How the items are linked:
s98 ^ s958
s98 & s912
s98 § s937
s98 $ s468
s48 ^ s267
s48 & s286
s48 § s749
s48 $ s43
s236 ^ s27
s236 & s103
s236 § s470
s236 $ s403
s912 ^ s992
s912 & s874
s912 § s384
s912 $ s832
s755 ^ s574
s755 & s841
s755 § s751
s755 $ s450
s202 ^ s938
s202 & s235
s202 § s974
s202 $ s988
s91 ^ s841
s91 & s617
s91 § s958
s91 $ s16
s614 ^ s254
s614 & s897
s614 § s263
s614 $ s286
s450 ^ s897
s450 & s153
s450 § s755
s450 $ s493
s67 ^ s312
s67 & s731
s67 § s267
s67 $ s870
s165 ^ s313
s165 & s782
s165 § s704
s165 $ s276
s36 ^ s534
s36 & s767
s36 § s11
s36 $ s92
s492 ^ s384
s492 & s461
s492 § s846
s492 $ s230
s642 ^ s837
s642 & s974
s642 § s359
s642 $ s853
s498 ^ s726
s498 & s600
s498 § s559
s498 $ s958
s810 ^ s190
s810 & s554
s810 § s313
s810 $ s529
s570 ^ s185
s570 & s957
s570 § s647
s570 $ s724
s767 ^ s13
s767 & s249
s767 § s628
s767 $ s917
s190 ^ s203
s190 & s862
s190 § s249
s190 $ s558
s938 ^ s461
s938 & s471
s938 § s334
s938 $ s359
s221 ^ s937
s221 & s492
s221 § s832
s221 $ s600
s746 ^ s731
s746 & s31
s746 § s286
s746 $ s809
s312 ^ s738
s312 & s669
s312 § s659
s312 $ s8
s203 ^ s324
s203 & s529
s203 § s447
s203 $ s628
s701 ^ s614
s701 & s450
s701 § s31
s701 $ s495
s574 ^ s701
s574 & s569
s574 § s452
s574 $ s897
s988 ^ s359
s988 & s335
s988 § s202
s988 $ s187
s955 ^ s724
s955 & s494
s955 § s410
s955 $ s455
s848 ^ s647
s848 & s877
s848 § s766
s848 $ s410
s334 ^ s853
s334 & s178
s334 § s187
s334 $ s938
s862 ^ s529
s862 & s878
s862 § s276
s862 $ s830
s659 ^ s103
s659 & s43
s659 § s272
s659 $ s312
s608 ^ s403
s608 & s312
s608 § s657
s608 $ s763
s267 ^ s659
s267 & s565
s267 § s129
s267 $ s67
s185 ^ s554
s185 & s955
s185 § s782
s185 $ s878
s43 ^ s67
s43 & s746
s43 § s48
s43 $ s669
s11 ^ s335
s11 & s628
s11 § s140
s11 $ s36
s978 ^ s221
s978 & s142
s978 § s605
s978 $ s384
s782 ^ s101
s782 & s410
s782 § s607
s782 $ s185
s461 ^ s962
s461 & s988
s461 § s853
s461 $ s883
s731 ^ s669
s731 & s263
s731 § s565
s731 $ s749
s704 ^ s830
s704 & s607
s704 § s554
s704 $ s165
s494 ^ s766
s494 & s403
s494 § s111
s494 $ s587
s730 ^ s755
s730 & s91
s730 § s211
s730 $ s569
s103 ^ s608
s103 & s67
s103 § s490
s103 $ s738
s534 ^ s974
s534 & s13
s534 § s335
s534 $ s178
s992 ^ s468
s992 & s605
s992 § s600
s992 $ s617
s13 ^ s92
s13 & s447
s13 § s388
s13 $ s140
s647 ^ s782
s647 & s656
s647 § s455
s647 $ s570
s142 ^ s492
s142 & s938
s142 § s837
s142 $ s962
s384 ^ s600
s384 & s962
s384 § s978
s384 $ s912
s628 ^ s388
s628 & s338
s628 § s203
s628 $ s767
s324 ^ s11
s324 & s558
s324 § s917
s324 $ s388
s554 ^ s862
s554 & s724
s554 § s101
s554 $ s704
s763 ^ s482
s763 & s8
s763 § s608
s763 $ s470
s841 ^ s569
s841 & s559
s841 § s582
s841 $ s153
s749 ^ s129
s749 & s614
s749 § s731
s749 $ s48
s8 ^ s583
s8 & s129
s8 § s312
s8 $ s490
s809 ^ s749
s809 & s701
s809 § s746
s809 $ s254
s937 ^ s498
s937 & s384
s937 § s617
s937 $ s98
s870 ^ s8
s870 & s749
s870 § s67
s870 $ s272
s455 ^ s607
s455 & s587
s455 § s955
s455 $ s647
s27 ^ s494
s27 & s608
s27 § s273
s27 $ s39
s482 ^ s877
s482 & s583
s482 § s403
s482 $ s273
s958 ^ s582
s958 & s992
s958 § s498
s958 $ s91
s471 ^ s988
s471 & s11
s471 § s178
s471 $ s290
s230 ^ s912
s230 & s883
s230 § s492
s230 $ s605
s378 ^ s746
s378 & s452
s378 § s495
s378 $ s263
s403 ^ s39
s403 & s738
s403 § s236
s403 $ s482
s600 ^ s98
s600 & s230
s600 § s221
s600 $ s992
s101 ^ s276
s101 & s570
s101 § s191
s101 $ s554
s565 ^ s43
s565 & s378
s565 § s254
s565 $ s731
s335 ^ s290
s335 & s388
s335 § s235
s335 $ s534
s313 ^ s249
s313 & s101
s313 § s830
s313 $ s810
s656 ^ s410
s656 & s273
s656 § s587
s656 $ s957
s273 ^ s111
s273 & s657
s273 § s482
s273 $ s27
s410 ^ s570
s410 & s111
s410 § s848
s410 $ s955
s832 ^ s617
s832 & s846
s832 § s912
s832 $ s221
s837 ^ s846
s837 & s334
s837 § s883
s837 $ s142
s726 ^ s211
s726 & s98
s726 § s16
s726 $ s582
s16 ^ s153
s16 & s937
s16 § s91
s16 $ s726
s187 ^ s642
s187 & s534
s187 § s988
s187 $ s334
s254 ^ s48
s254 & s495
s254 § s809
s254 $ s565
s650 ^ s493
s650 & s726
s650 § s569
s650 $ s751
s388 ^ s36
s388 & s960
s388 § s324
s388 $ s13
s583 ^ s470
s583 & s272
s583 § s738
s583 $ s657
s569 ^ s450
s569 & s16
s569 § s730
s569 $ s650
s338 ^ s960
s338 & s165
s338 § s529
s338 $ s249
s724 ^ s878
s724 & s766
s724 § s570
s724 $ s607
s957 ^ s955
s957 & s27
s957 § s656
s957 $ s766
s153 ^ s650
s153 & s498
s153 § s841
s153 $ s211
s587 ^ s848
s587 & s482
s587 § s494
s587 $ s656
s493 ^ s232
s493 & s211
s493 § s450
s493 $ s452
s605 ^ s832
s605 & s837
s605 § s230
s605 $ s978
s846 ^ s978
s846 & s853
s846 § s874
s846 $ s492
s962 ^ s230
s962 & s359
s962 § s142
s962 $ s874
s290 ^ s187
s290 & s36
s290 § s471
s290 $ s974
s874 ^ s605
s874 & s642
s874 § s962
s874 $ s846
s92 ^ s178
s92 & s917
s92 § s36
s92 $ s235
s878 ^ s704
s878 & s455
s878 § s185
s878 $ s191
s272 ^ s490
s272 & s48
s272 § s870
s272 $ s659
s211 ^ s751
s211 & s958
s211 § s153
s211 $ s730
s286 ^ s565
s286 & s232
s286 § s614
s286 $ s746
s877 ^ s656
s877 & s470
s877 § s39
s877 $ s111
s883 ^ s874
s883 & s187
s883 § s461
s883 $ s837
s191 ^ s165
s191 & s647
s191 § s878
s191 $ s101
s235 ^ s471
s235 & s324
s235 § s92
s235 $ s335
s897 ^ s495
s897 & s650
s897 § s574
s897 $ s232
s263 ^ s809
s263 & s574
s263 § s378
s263 $ s614
s830 ^ s338
s830 & s191
s830 § s862
s830 $ s313
s558 ^ s628
s558 & s830
s558 § s190
s558 $ s960
s178 ^ s202
s178 & s140
s178 § s534
s178 $ s471
s129 ^ s272
s129 & s254
s129 § s669
s129 $ s267
s470 ^ s273
s470 & s490
s470 § s763
s470 $ s236
s111 ^ s957
s111 & s236
s111 § s877
s111 $ s494
s960 ^ s767
s960 & s313
s960 § s558
s960 $ s447
s738 ^ s763
s738 & s870
s738 § s103
s738 $ s583
s232 ^ s378
s232 & s751
s232 § s897
s232 $ s31
s447 ^ s917
s447 & s810
s447 § s960
s447 $ s203
s766 ^ s455
s766 & s39
s766 § s957
s766 $ s848
s359 ^ s883
s359 & s290
s359 § s938
s359 $ s642
s31 ^ s263
s31 & s755
s31 § s232
s31 $ s701
s657 ^ s236
s657 & s659
s657 § s583
s657 $ s608
s917 ^ s140
s917 & s190
s917 § s767
s917 $ s324
s452 ^ s31
s452 & s730
s452 § s493
s452 $ s574
s495 ^ s286
s495 & s493
s495 § s701
s495 $ s378
s582 ^ s730
s582 & s468
s582 § s726
s582 $ s841
s249 ^ s447
s249 & s276
s249 § s338
s249 $ s190
s140 ^ s235
s140 & s203
s140 § s13
s140 $ s11
s529 ^ s558
s529 & s704
s529 § s810
s529 $ s338
s974 ^ s334
s974 & s92
s974 § s290
s974 $ s202
s39 ^ s587
s39 & s763
s39 § s27
s39 $ s877
s276 ^ s810
s276 & s185
s276 § s165
s276 $ s862
s617 ^ s559
s617 & s978
s617 § s992
s617 $ s937
s669 ^ s870
s669 & s809
s669 § s43
s669 $ s129
s490 ^ s657
s490 & s267
s490 § s8
s490 $ s103
s853 ^ s142
s853 & s202
s853 § s642
s853 $ s461
s751 ^ s452
s751 & s582
s751 § s650
s751 $ s755
s468 ^ s91
s468 & s832
s468 § s98
s468 $ s559
s607 ^ s191
s607 & s848
s607 § s724
s607 $ s782
s559 ^ s16
s559 & s221
s559 § s468
s559 $ s498

The rows follow the links: the fewer symbols apart two items are, the more alike their rows tend to be.

Each row is also shifted at random along 6 hidden directions that mean nothing.

Some items, each with a row of numbers:
s897 [-459, 297, -71, 159, -65, 618, -193, 192, -122, -55, -180, -124, -102, 143, -548, 133, -738, -127, 453, 182, 97, -285, 283, 255, -212]
s36 [184, 394, 57, -268, 372, 307, 182, 250, 315, 105, 8, -42, -35, -211, -19, 69, -238, 38, 254, -442, -117, 77, -122, 204, 822]
s450 [-134, 458, 72, 69, 129, -112, -302, 28, -160, -299, 36, 90, 53, 123, 56, 386, -166, -237, 464, -82, 293, -58, -41, 58, 928]
s974 [242, 638, 115, -54, -276, -446, 267, 262, 240, 46, 23, -38, -328, -78, 9, -198, 616, -320, -155, -381, -1, 351, 163, 196, 601]
s978 [26, -226, 45, -47, 147, -583, 220, -220, 62, -120, 50, -131, -256, -229, -76, 90, -309, 309, 751, 205, -8, -294, 273, 349, -43]
s614 [-50, 333, -48, 136, -335, 430, -87, -424, -126, -69, -282, 141, 383, 380, -374, 19, -353, -402, 21, 105, 181, -38, -69, 16, -127]
s211 [-322, 6, -124, 50, 74, -136, -244, 147, -131, -361, 282, 152, 85, 89, -119, 39, -560, 51, 618, -58, -115, -203, 226, -45, 103]
s470 [199, 570, 35, 167, -128, 696, -106, 24, -109, 114, -276, 189, 315, 269, -94, 97, 47, -413, -441, -147, 148, 336, -324, -166, -59]
s13 [117, -279, 99, -310, 366, -223, 206, -242, 207, 151, -163, -151, 174, -266, 243, -25, 5, 250, 160, 10, -72, -165, -101, 159, -53]
s153 [-232, 146, -6, -33, -50, -8, -122, -701, -33, -346, -126, 87, 168, 212, -207, -59, -513, -4, 452, 16, -42, -358, 245, -17, -236]
s335 [196, 590, 150, -186, 10, 314, 327, 35, 274, 132, -247, -165, -235, -166, -98, -206, 52, -207, -164, -212, -203, 9, 63, 312, -235]
s809 [-64, 221, -74, 368, -351, -162, -113, 275, -190, -113, 76, 280, 50, 242, -325, -47, -162, -97, 310, -72, 90, 244, 351, -202, -176]
s384 [428, 495, -25, -118, 200, -131, 141, -563, 36, -262, 7, -194, -575, -2, 109, 237, 280, 60, -132, -279, 126, -155, -431, 406, 349]
s27 [243, -421, 129, 60, -201, 162, 77, -332, -72, 153, -86, 238, 535, 39, 214, -93, 65, -208, -353, 454, -52, 117, -180, -336, -590]
s267 [-135, 110, 191, 170, -26, -384, -439, 319, -270, -228, 152, 296, 361, 82, 477, 261, 322, -363, 52, 113, 252, 234, -26, -404, 571]
s883 [-110, 252, 99, -400, -133, -336, 35, -692, 198, -156, -357, -119, 381, 91, 270, -286, 273, -471, -199, -29, -107, -287, -64, 173, -232]
s870 [-287, 183, 219, 134, 98, 261, -334, -260, -162, -59, -259, 59, 180, 102, 32, 205, -123, -89, 138, 222, 231, -144, 162, -213, 31]
s249 [-317, -16, 78, -283, -10, 308, -48, 695, 318, 216, 177, 58, 374, -172, 44, -223, -160, -307, -42, -139, -270, 121, 172, -124, 812]
s263 [-132, 170, -232, 205, -345, 501, -141, 312, -300, -65, -33, -56, 17, 312, -255, -47, -162, -415, -404, 175, -45, 6, -207, 112, -916]
s837 [-551, 39, -5, -326, -101, -190, -30, 289, 172, -103, -46, -115, 295, -70, -31, -360, -330, -305, 344, -10, -365, -300, 418, 205, -515]
s558 [-155, -487, -12, -328, 97, 43, 10, 211, 196, 169, 165, -92, 236, -190, 291, -143, 172, -30, -346, 63, -229, -29, -124, -95, 325]
s31 [-273, 147, -128, 332, -280, -42, -120, 566, -270, -49, -14, -38, -187, 155, -358, 103, -188, -168, 303, 185, 159, 29, 284, 197, -369]
s669 [41, -114, 306, 194, -113, -736, -243, -580, -206, -201, -93, 365, 488, 121, 362, 175, 246, -144, 322, 317, 356, 105, 151, -457, 377]
s334 [-112, 209, 68, -159, -443, -276, 279, -221, 269, 61, -261, -181, -104, 4, -129, -485, 352, -318, -238, 45, -169, -112, 354, 229, -535]
s583 [127, -554, -154, 201, 319, 332, -103, -342, -179, 143, -11, 27, 73, 94, -179, 414, -407, 538, 200, 170, 330, -43, -314, -98, 308]
s582 [-86, 166, -144, -64, -120, 139, -107, -654, -75, -373, -6, 46, 111, 298, -93, -105, -289, -146, -57, -87, -92, -303, -149, 10, -333]
s101 [252, 67, -15, -31, 382, 732, 178, 112, 217, 304, -32, 50, -41, -150, -278, 76, -499, 460, 179, -379, -69, 170, -72, -49, 524]
s607 [-58, 15, 19, 102, 399, 249, -96, 608, 24, 314, -28, -56, -110, -148, -71, 119, -22, 465, 182, -307, 88, 202, 148, -98, 246]
s498 [-109, -192, -372, 46, -258, 47, 66, -98, -71, -206, 259, -67, -229, 200, -346, -122, -333, 76, 3, -27, -129, -184, -60, 194, -256]
s659 [-258, 43, 229, 296, 69, -188, -227, -188, -183, 29, -272, 23, -52, 42, -87, 207, 5, 258, 434, 217, 360, -45, 460, -171, -83]
s853 [-73, -371, -267, -302, 72, 28, 115, -461, 171, -123, 190, -247, -220, 2, -32, -236, -90, 274, -238, -145, -277, -398, -188, 223, -203]
s600 [-45, -135, -260, 3, -108, -29, 147, 397, -57, -95, 274, -209, -436, -59, -200, 15, -234, -69, 117, 120, -135, -139, -64, 438, -113]
s312 [-80, -435, 28, 168, 169, -143, -298, -64, -314, -13, -5, -16, 108, 38, 290, 377, 169, 148, -65, 380, 322, -29, -246, -127, -20]
s554 [307, 174, 216, 221, 31, -314, 312, 340, 164, 350, -129, 142, -232, -222, -242, -100, 133, 421, 408, -250, 53, 423, 540, -129, 34]
s751 [-203, 432, -23, 171, 50, -46, -221, 159, -254, -334, 53, -69, -453, 74, 19, 99, 19, -33, 102, -56, 31, -144, 128, 107, -573]
s534 [353, 159, 186, -254, -65, -216, 388, -252, 250, 126, -222, -66, 96, -177, 201, -93, 306, -355, -145, 69, -75, 32, -155, 261, 133]
s767 [-27, -147, -218, -99, 408, -141, -54, 805, 42, 67, 392, -227, -604, -250, 214, -71, 451, 588, -287, -539, -209, 135, -93, 59, -8]
s570 [-93, -282, -40, 36, 358, 118, -196, 744, -93, 238, 124, -120, -96, -173, 264, 168, 285, 334, -232, -107, 53, 173, -158, -128, 14]
s565 [-82, 45, -133, 217, -257, 204, -179, 227, -263, -188, 162, 221, 153, 220, -66, -60, -191, -232, -152, 46, -88, 108, -33, -225, -530]
s492 [-218, 46, 67, -290, 95, -354, -20, 183, 71, -154, -26, -81, 339, -139, 243, -37, -217, -429, 395, 172, -183, -237, 76, 273, -166]
s704 [187, 126, 45, -109, -7, 411, 120, 954, 91, 267, 125, 99, 248, -197, 228, -101, 136, -439, -446, -68, -264, 392, -285, -54, -93]

Complete each set of four: the symbols that take the first to the second take the third to the fourth, perhaps in another order.
Answers are names.
A [-369, -412, -502, -122, -167, 424, -85, 617, -42, -162, 539, -23, 134, 156, -366, -33, -878, -201, 191, 24, -320, -199, -209, 226, 388]
B [-32, 417, -121, -250, 372, 67, -84, 173, 85, -299, 233, -99, -211, -60, 116, 107, -182, 28, 184, -512, -156, -149, -236, 220, 561]
C [-239, -118, -231, -48, -323, 182, 136, 61, 34, -47, 43, -145, -60, 83, -415, -144, -486, -234, 156, 222, -148, -272, 80, 379, -224]
D s142

A [412, -389, -126, -262, 480, -70, 228, -1, 114, 49, 179, -206, -238, -302, 345, 111, 151, 401, -191, -128, -166, -64, -522, 211, 8]
B [36, 831, 143, -251, 330, 451, 43, 116, 300, 108, -312, -130, -144, -86, -12, -96, 91, -41, -118, -624, -79, 22, 9, 209, 180]
C [-193, -38, 297, 33, -253, -140, -259, -482, -154, -139, -251, 335, 911, 181, 273, 16, -115, -625, 119, 517, 121, -74, 103, -389, -134]
D s749

A [44, 140, 120, -352, 117, 122, 179, 501, 239, 177, -46, -56, 328, -253, 190, -65, -109, -457, 67, 18, -245, 48, -133, 263, 161]
B [-407, 99, 170, -394, 202, 323, 65, 242, 305, 242, -413, -193, 470, -232, -29, -263, -382, -210, 260, 37, -273, -254, 343, 207, -505]
C [-116, 154, -101, -339, 250, 114, -20, -314, 107, -221, -16, -167, 0, -11, 60, -62, -270, 26, 88, -245, -224, -361, -140, 218, -54]
D s853

A [-85, -48, 193, 223, -15, -335, -316, -128, -286, -158, -63, 74, 51, 61, 382, 183, 440, -101, -184, 314, 245, 25, -8, -271, -360]
B [-174, 470, 195, 196, 8, 347, -351, -245, -222, -155, -199, 68, -53, 155, 70, 78, 142, -147, -246, 28, 130, -84, 81, -257, -377]
C [-205, 246, 228, -237, 30, -303, -23, 130, 219, 175, -310, -116, 210, -124, 279, -253, 523, -181, -144, -158, -51, 30, 253, 16, -43]
D s203

A [149, 403, -138, -66, -304, -149, -103, -615, -105, -398, -33, 59, 182, 401, 171, -63, 355, -582, -507, -162, 41, -29, -491, 48, -20]
B [133, 109, -199, 89, -247, -547, 116, 412, -94, -164, 293, -101, -381, 0, 20, 80, 306, -246, 4, -9, 71, 134, -155, 363, 321]
C [326, 90, 157, 20, 281, -4, 106, 99, 107, 317, -188, 113, 181, -121, 52, 165, 112, 206, 133, -247, 186, 343, -70, -117, 525]
D s410

A [-111, -360, -19, -343, 173, -303, -80, 499, 119, 93, 227, -109, 274, -227, 565, -54, 516, -124, -381, -78, -131, 75, -267, -50, 453]
B [-336, 835, 171, -75, -41, 151, -49, 632, 273, 166, -202, -161, -376, -70, -135, -402, 496, -56, -248, -629, -134, 187, 600, -8, -106]
C [279, 393, 238, -232, -48, 344, 206, -637, 337, 156, -265, -9, 29, -13, 93, -166, 411, -149, -587, -255, -38, 74, -151, -108, 492]
D s810

A [238, -249, 202, 258, -85, -350, 79, -154, 20, 130, 88, 364, 90, -81, -1, -8, 111, 339, 228, 49, 98, 316, 357, -506, 288]
B [-107, 410, 222, 301, 20, -57, -255, -163, -210, 48, -401, -5, -54, 142, -70, 230, 258, 39, 128, 61, 466, 94, 216, -111, 2]
C [-79, -37, -8, 190, -243, -322, -131, 7, -287, -86, -124, -26, 122, 136, 13, 213, 71, -348, 142, 435, 301, -38, -46, 163, -160]
D s726

A [12, 503, 103, -188, 28, -359, 33, 34, -5, -235, -143, -170, -97, -53, 314, -83, 367, -404, -128, -85, -136, -124, -103, 297, -565]
B [-61, 106, -165, -489, -45, 255, 1, -398, 230, -137, 24, -147, 282, 132, 205, -190, 91, -455, -561, -182, -222, -259, -527, 179, 400]
C [-250, 135, -86, -11, 123, 173, -228, -186, -144, -362, 147, 41, -44, 129, -80, 62, -510, 30, 296, -58, -113, -315, 47, 8, -135]
D s498

A [15, 110, 250, 48, -12, 419, -48, -261, 135, 133, -105, 332, 349, 31, -82, -5, -181, 12, 56, -49, 22, 163, 195, -490, 609]
B [66, -284, 42, 238, -127, -149, -39, 283, -99, 211, -43, 328, 622, 66, -92, 171, -298, -78, 474, 206, 242, 337, 115, -272, 438]
C [449, 370, 183, 123, 178, 36, 243, -55, 103, 314, -312, 29, -252, -115, -51, 18, 365, 342, -88, -350, 143, 348, 74, -61, -146]
D s455

A [-126, 308, 101, -71, -30, 285, 110, 215, 318, 184, -41, -59, -360, -143, -205, -304, 155, 196, -173, -378, -188, 96, 452, -74, 195]
B [-487, -134, 60, -309, 137, 129, -70, 538, 245, 221, -86, -128, 278, -227, 33, -259, -181, -13, 165, -63, -276, -133, 385, 22, -16]
C [-175, 165, -118, -194, -68, 342, 88, 185, 111, -74, 36, -150, 61, -6, -235, 64, -569, -425, 296, 136, -87, -248, -76, 442, 427]
D s468

A [8, 32, 287, -235, -77, -136, 166, -711, 288, 183, -427, -132, 121, -91, 200, -301, 562, -67, -464, 63, -29, -109, 110, -51, -166]
B [90, 112, 19, 37, 332, 340, -5, 829, 83, 321, 71, 87, 100, -176, -73, 133, -179, 216, 240, -355, 7, 369, 11, -94, 553]
C [-211, -20, -214, 46, -259, 30, -15, -410, -111, -274, -1, -43, -177, 244, -302, -284, -299, 36, -10, 36, -190, -350, 212, 81, -1122]
D s384

A [-46, -264, -15, 179, 263, 210, -264, -251, -284, -22, -41, -100, -155, 65, 117, 348, 107, 286, -191, 223, 277, -116, -285, -100, -116]
B [-56, -66, -172, 182, 225, 574, -287, 322, -308, 54, 39, -92, -104, 134, 19, 326, -42, 98, -339, 34, 198, 43, -421, -13, -134]
C [172, 375, 188, 54, -97, 106, 271, 270, 294, 278, -44, 89, -285, -180, -269, -275, 131, 143, 44, -319, -134, 310, 481, -114, 154]
D s529

A [-262, 265, 266, -88, -168, -469, 29, 557, 327, 216, -31, 126, 165, -186, 19, -255, 300, -137, 319, -250, -19, 310, 667, -178, 888]
B [35, -521, 116, 127, 138, 262, 86, -457, 75, 169, 64, 187, -66, -117, -159, -36, -316, 679, 173, 111, -47, -48, 339, -440, 67]
C [-21, 239, 293, -20, -18, 301, -205, -13, 20, 75, -142, 141, 217, -1, 365, -51, 514, -293, -644, -8, 33, 190, -86, -422, 97]
D s48

A [-106, 80, 190, -430, 166, 136, 97, 160, 247, 193, -303, -118, 614, -210, 301, -114, -120, -485, 61, 116, -201, -117, -80, 211, -152]
B [273, 398, 128, -138, 329, 213, 333, -552, 298, 141, -376, -217, -488, -197, -233, -128, -25, 529, 120, -364, -78, -178, 183, 265, -401]
C [51, -58, -22, -50, -451, -594, 151, -211, 13, -80, -73, -64, 171, 71, 19, 1, 188, -550, 65, 380, 116, -69, -62, 329, 92]
D s937

